Below are the code and all the weights of a small trained network. Each question names an input and a class and asks about switching units off, where a switched-off unit gives its printed mean instead of its output.

import numpy as np


def w(rows, s, z=0):
    codes = np.array(rows[::2]) - 128.0
    scale = np.full(codes.shape[1], s)
    scale[-1] = z or s
    return codes * scale


def f(y):
    return np.maximum(y, 0)


def log_softmax(a):
    a = a - a.max(-1, keepdims=True)
    return a - np.log(np.exp(a).sum(-1, keepdims=True))


def net(x, mask):
    res = np.array(x, float).reshape(1, 5) / 4 @ E
    y = f(res @ A[0][:, :-1].T + A[0][:, -1])
    res = res + np.where(mask, y, B[0][:, -1]) @ B[0][:, :-1]
    return log_softmax(res[-1] @ U[:, :-1].T + U[:, -1])


A, B = {}, {}
E = w([
[146,205,153,56,114,244],'x0',
[122,121,135,123,134,129],'x1',
[242,156,189,160,238,108],'x2',
[123,113,143,118,131,127],'x3',
[72,183,250,206,73,126],'x4',
],0.015)
A[0] = w([
[177,154,226,192,122,120,24],'N1',
[51,138,148,220,66,76,148],'N2',
[113,84,112,177,136,53,231],'N3',
[157,94,134,173,149,95,90],'N4',
[111,74,107,193,139,52,246],'N5',
[58,93,171,145,132,127,117],'N6',
[130,113,103,152,170,143,126],'N7',
[120,136,104,135,157,163,107],'N8',
[194,105,140,157,165,64,114],'N9',
[161,128,144,101,162,132,79],'N10',
[150,172,101,130,103,127,172],'N11',
[107,62,58,59,82,142,214],'N12',
[141,190,248,212,176,116,2],'N13',
[189,81,109,165,216,60,163],'N14',
[148,126,95,50,87,172,163],'N15',
[48,161,194,175,47,132,87],'N16',
[185,137,163,158,174,145,128],'N17',
[81,114,67,107,73,112,204],'N18',
[188,65,87,164,150,84,130],'N19',
[86,176,155,101,74,215,94],'N20',
[155,215,162,21,105,212,129],'N21',
[140,122,132,129,151,133,130],'N22',
[221,122,133,98,219,116,92],'N23',
],0.014,0.0083)
B[0] = w([
[92,57,74,105,163,135,210],'N1',
[160,131,150,117,98,71,248],'N2',
[116,115,128,168,23,131,235],'N3',
[115,133,138,141,103,138,182],'N4',
[111,90,119,154,9,117,250],'N5',
[140,140,130,118,117,109,179],'N6',
[134,130,127,133,105,155,157],'N7',
[134,130,130,121,144,112,144],'N8',
[97,147,138,161,105,193,214],'N9',
[149,146,133,113,126,160,160],'N10',
[112,127,121,139,155,113,151],'N11',
[102,65,93,103,141,139,234],'N12',
[83,28,55,96,148,128,239],'N13',
[120,155,130,155,65,187,254],'N14',
[117,133,96,141,188,136,203],'N15',
[77,206,200,181,107,136,238],'N16',
[167,143,97,91,144,157,198],'N17',
[116,107,110,93,110,88,216],'N18',
[100,149,125,136,99,175,215],'N19',
[58,175,147,155,153,183,209],'N20',
[132,130,126,112,180,209,235],'N21',
[144,121,146,123,131,152,148],'N22',
[185,183,168,132,130,182,230],'N23',
],0.015,0.024)
U = w([
[115,43,57,109,101,108,244],'0',
[99,196,191,153,119,165,35],'1',
[94,89,83,72,228,127,253],'2',
[248,202,162,74,196,144,23],'3',
[117,151,216,138,99,29,88],'4',
],0.016,0.0036)

Each question gives the input, the list of numbers given to net, and the class t.
The units are the neurons (one row each of A and B). Each row of codes is followed by its name. A weight is (code - 128) times the scale printed after its matrix; where a second scale follows, it is the last column's (A, B and U).
mask holds one flag per neuron, in row order. A switched-off neuron (its flag False) gives its mean, the last column of its row in B, instead of its output. The means were averaged over made-up inputs and are rounded, as every weight is.
A unit's drop is (log p(t) with every unit on - log p(t) with that unit switched off) / (log p(t) with every unit on - log p(t) with every unit switched off).
The circuit of an input: a set's keep is (log p(t) with only the set's units on - log p(t) with every unit switched off) / (log p(t) with every unit on - log p(t) with every unit switched off). Starting from the 12 units with the biggest drops (on a tie, the unit counted first), units are removed one at a time, each time the one whose removal leaves the highest keep (on an exact tie, the one counted first), for as long as the keep stays at least 0.8.
circuit, biggest first: the units of the circuit, biggest drop first
most important unit: the unit with the biggest drop
top k neurons: the k neurons with the biggest drops, biggest first
drop of u: that unit's drop, to one decimal
input [-8,-8,2,3,7], class 0: circuit, biggest first => (N13)
input [-8,-6,-6,8,1], class 4: circuit, biggest first => (N13; N2)
input [-4,1,7,4,1], class 0: top 4 neurons => (N13; N16; N1; N20)
input [-3,-5,2,-3,1], class 0: top 2 neurons => (N16; N20)
input [0,3,6,1,-6], class 1: top 3 neurons => (N14; N9; N19)
input [-5,2,-3,6,1], class 4: top 2 neurons => (N13; N1)
input [2,0,-1,8,0], class 2: top 2 neurons => (N16; N14)
input [-7,-6,0,7,5], class 4: top 3 neurons => (N16; N2; N12)
input [5,-1,5,-7,0], class 3: top 2 neurons => (N23; N12)
input [6,7,1,-3,-6], class 3: top 2 neurons => (N13; N23)
input [2,-5,7,-2,1], class 2: top 2 neurons => (N13; N1)
input [2,-3,6,4,1], class 2: drop of N1 => 0.2
input [1,-4,4,3,-6], class 3: drop of N3 => 0.1
input [1,-2,8,8,-5], class 3: drop of N5 => 0.2
input [3,1,0,7,-7], class 2: most important unit => N12
